Each row has two labels, one from each of two sets.
[-4, -54, 31, -43, 44, -29, -55, 28, 33, 1, 14, -27, 28, -14, -25, -18, 21, 26, 10, -11, -36, 8, 5, -2] : (2) + W
[-1, -24, -3, -61, 39, 11, -13, 32, -13, 27, 6, 4, 41, -27, 0, -14, 27, -9, 41, -23, 30, 7, -6, -21] : (8) + S
[-10, -26, 29, 26, 5, -12, -20, 31, 15, -10, 67, -2, 24, -28, -11, -27, 29, -20, 13, -16, 49, 4, -4, -19] : (3) + S
[6, 8, 3, -45, 14, -39, -21, 31, 28, -4, 12, -15, 33, -15, -47, 34, 26, 33, 43, -12, 12, 6, 22, 10] : (11) + W
[-2, 21, 9, -46, 35, -55, -18, 43, 44, 14, 58, -5, 23, -32, -56, -13, 36, 0, 25, -22, -39, -6, 19, -18] : (5) + W
[-5, 3, 5, -30, 34, -39, -18, 45, 15, 17, 20, -12, 19, -36, -35, -10, 26, -1, 15, -13, 43, 3, 23, -12] : (5) + S
[-9, -31, 15, -33, 21, -15, -27, 6, 5, 5, 21, -24, 28, -20, -25, -16, 14, 21, 34, -22, 20, 16, 15, 5] : (2) + S
[-14, 13, -5, -2, 27, 4, -23, 81, 1, 0, 31, -5, 32, -25, -20, -15, 28, -11, 26, -12, -37, -1, -5, -7] : (3) + S
[5, -37, 17, -24, 50, -19, -6, 25, 25, 20, 40, -1, -7, -34, -10, -35, 22, -16, 4, -14, 11, -13, 10, -23] : (5) + S
[-8, -10, 23, -13, 15, 23, -26, 23, -4, 2, 11, -8, 39, -25, -22, -22, 14, 17, 44, -14, 10, 16, 22, 2] : (8) + S
[-2, -37, 19, -42, 28, -8, -12, 27, 8, 36, 14, -1, 26, -40, -11, -31, 28, -11, 59, -16, 47, 6, 13, -2] : (8) + N
[-6, 43, 28, 1, 60, -13, -13, 41, 3, -4, 79, -17, 27, -12, -56, -15, 29, -5, 27, -15, 1, 6, 11, -13] : (3) + W
[4, 31, -1, -52, 20, -43, -8, 36, 45, 15, 31, -16, 27, -19, -47, -18, 33, 24, 18, -57, -57, 8, -3, 6] : (3) + W
[-3, -30, 12, -12, 14, -33, -11, 38, 16, 13, 31, -5, 9, -37, -11, -28, 11, -10, 4, -14, 24, -1, 3, -7] : (3) + F
[17, 19, 16, -56, 78, -28, -9, 37, 39, 12, 11, -2, 19, -68, -12, -26, 38, 14, 43, -13, -1, -8, -1, -21] : (8) + W
[2, -25, 10, -13, 30, 12, 11, 35, 8, 20, 16, 7, 22, -29, -13, -26, 36, -23, 37, -20, 55, -2, -3, -22] : (3) + S
[-6, -37, 12, -66, 36, -40, -37, 16, 40, 13, 31, -22, 23, -33, -55, -14, 35, 21, 14, -20, -35, 9, 29, 1] : (2) + W
[-3, 12, 29, -32, 44, 9, -9, 48, -4, 41, 21, -13, 40, -30, -21, -7, 27, 0, 24, -14, -14, 8, 2, 13] : (3) + S
[14, 61, 17, -35, 55, 6, 26, 43, 30, 35, -30, 15, 35, -43, -10, 2, 25, -7, 21, -12, -30, -5, -8, -5] : (8) + F
[11, -47, 24, -37, 70, -8, -17, 43, 6, 25, 15, -9, 10, -25, 3, -26, 25, -16, 15, -19, 23, -2, -2, -28] : (3) + S
[12, -24, -9, -14, 26, 14, -5, 0, -19, 7, 4, 3, 27, -17, 3, -13, 5, 8, 33, -27, 22, 4, -16, -20] : (8) + S
[-1, 15, 18, -40, 23, -7, 0, 50, -4, 24, 31, -16, 24, -17, -52, -15, 34, 9, 54, -15, 9, 20, 6, -4] : (3) + W
[-4, -11, 14, -33, 20, 8, 6, 24, 17, 14, 4, 1, 35, -25, -25, -15, 19, 9, 47, -25, 1, 8, -14, -16] : (8) + N
[-11, -19, -12, -58, -3, -53, -26, 25, 32, -9, 17, -13, 11, -11, -50, -5, 29, 46, 31, -14, -15, 25, 9, 5] : (11) + W
[-2, 15, 36, -12, 66, 11, -8, 58, 3, 19, 21, -24, 24, -26, -8, -20, 42, -23, 14, -6, 37, 15, 11, -2] : (3) + S
[2, -54, 13, -39, 31, -8, -16, 27, 16, 8, 10, -8, 33, -30, -4, -24, 30, 8, 35, 10, 40, 1, 9, -7] : (8) + S
[13, -8, -2, -36, -2, -55, 14, 6, 49, -2, 34, 2, -2, -12, -7, -19, -1, 33, 1, -10, -48, 15, -21, -3] : (11) + F
[-4, 16, 24, -51, 53, -32, -34, 6, 30, -5, 24, -17, 23, -17, -48, -19, 28, 43, 34, -23, -65, 23, 4, 2] : (2) + W
[0, -16, 9, -39, 29, -31, -17, 30, 41, 10, 11, -13, 17, -28, -5, -21, 15, 6, 10, -16, 8, 5, 0, 0] : (5) + F
[0, -52, 26, -70, 63, -30, -26, 20, 29, 17, 28, -5, 14, -31, -23, -36, 19, 10, 24, -18, 0, 7, 15, -15] : (11) + S
[-15, -47, 32, -34, 21, -23, -23, 48, 10, 11, 36, -27, 14, -30, -24, -24, 32, -9, 17, -17, 37, 20, -17, -7] : (3) + S
[-9, -16, 15, -33, 24, 1, -27, 63, 12, 11, 42, -9, 24, -34, -37, -17, 36, -14, 43, -13, 17, -7, 14, -9] : (3) + N
[6, 1, 3, -29, 17, 14, -16, 44, -4, 10, 2, -13, 25, -5, -16, 3, 14, -4, 16, -9, -9, 0, -3, -14] : (3) + W
[-8, 7, 24, -12, 32, -14, -15, 33, -5, 4, 30, -5, 14, -42, -31, -37, 31, -8, 32, -9, 20, 5, 2, 2] : (5) + S
[-12, -26, 26, -31, 70, -9, -17, 41, 22, 9, 22, -5, 17, -41, 2, -28, 28, -13, 47, -17, 46, -4, 4, -27] : (5) + S
[-5, -2, -2, -8, 8, -38, -47, 45, 48, -11, 59, 3, 21, -9, -22, -20, 19, -7, -8, -19, -22, -6, -8, -21] : (5) + W
[-18, -21, 2, -4, -56, 1, -30, 15, -30, -28, 8, -5, 35, -9, -16, -14, 14, 11, 47, -17, 42, 10, 12, 6] : (8) + S
[2, -54, 25, -45, 33, -14, -8, -11, 16, 18, 28, -7, 14, -20, -16, -24, 17, 34, 39, -25, -13, 29, -18, 1] : (11) + S
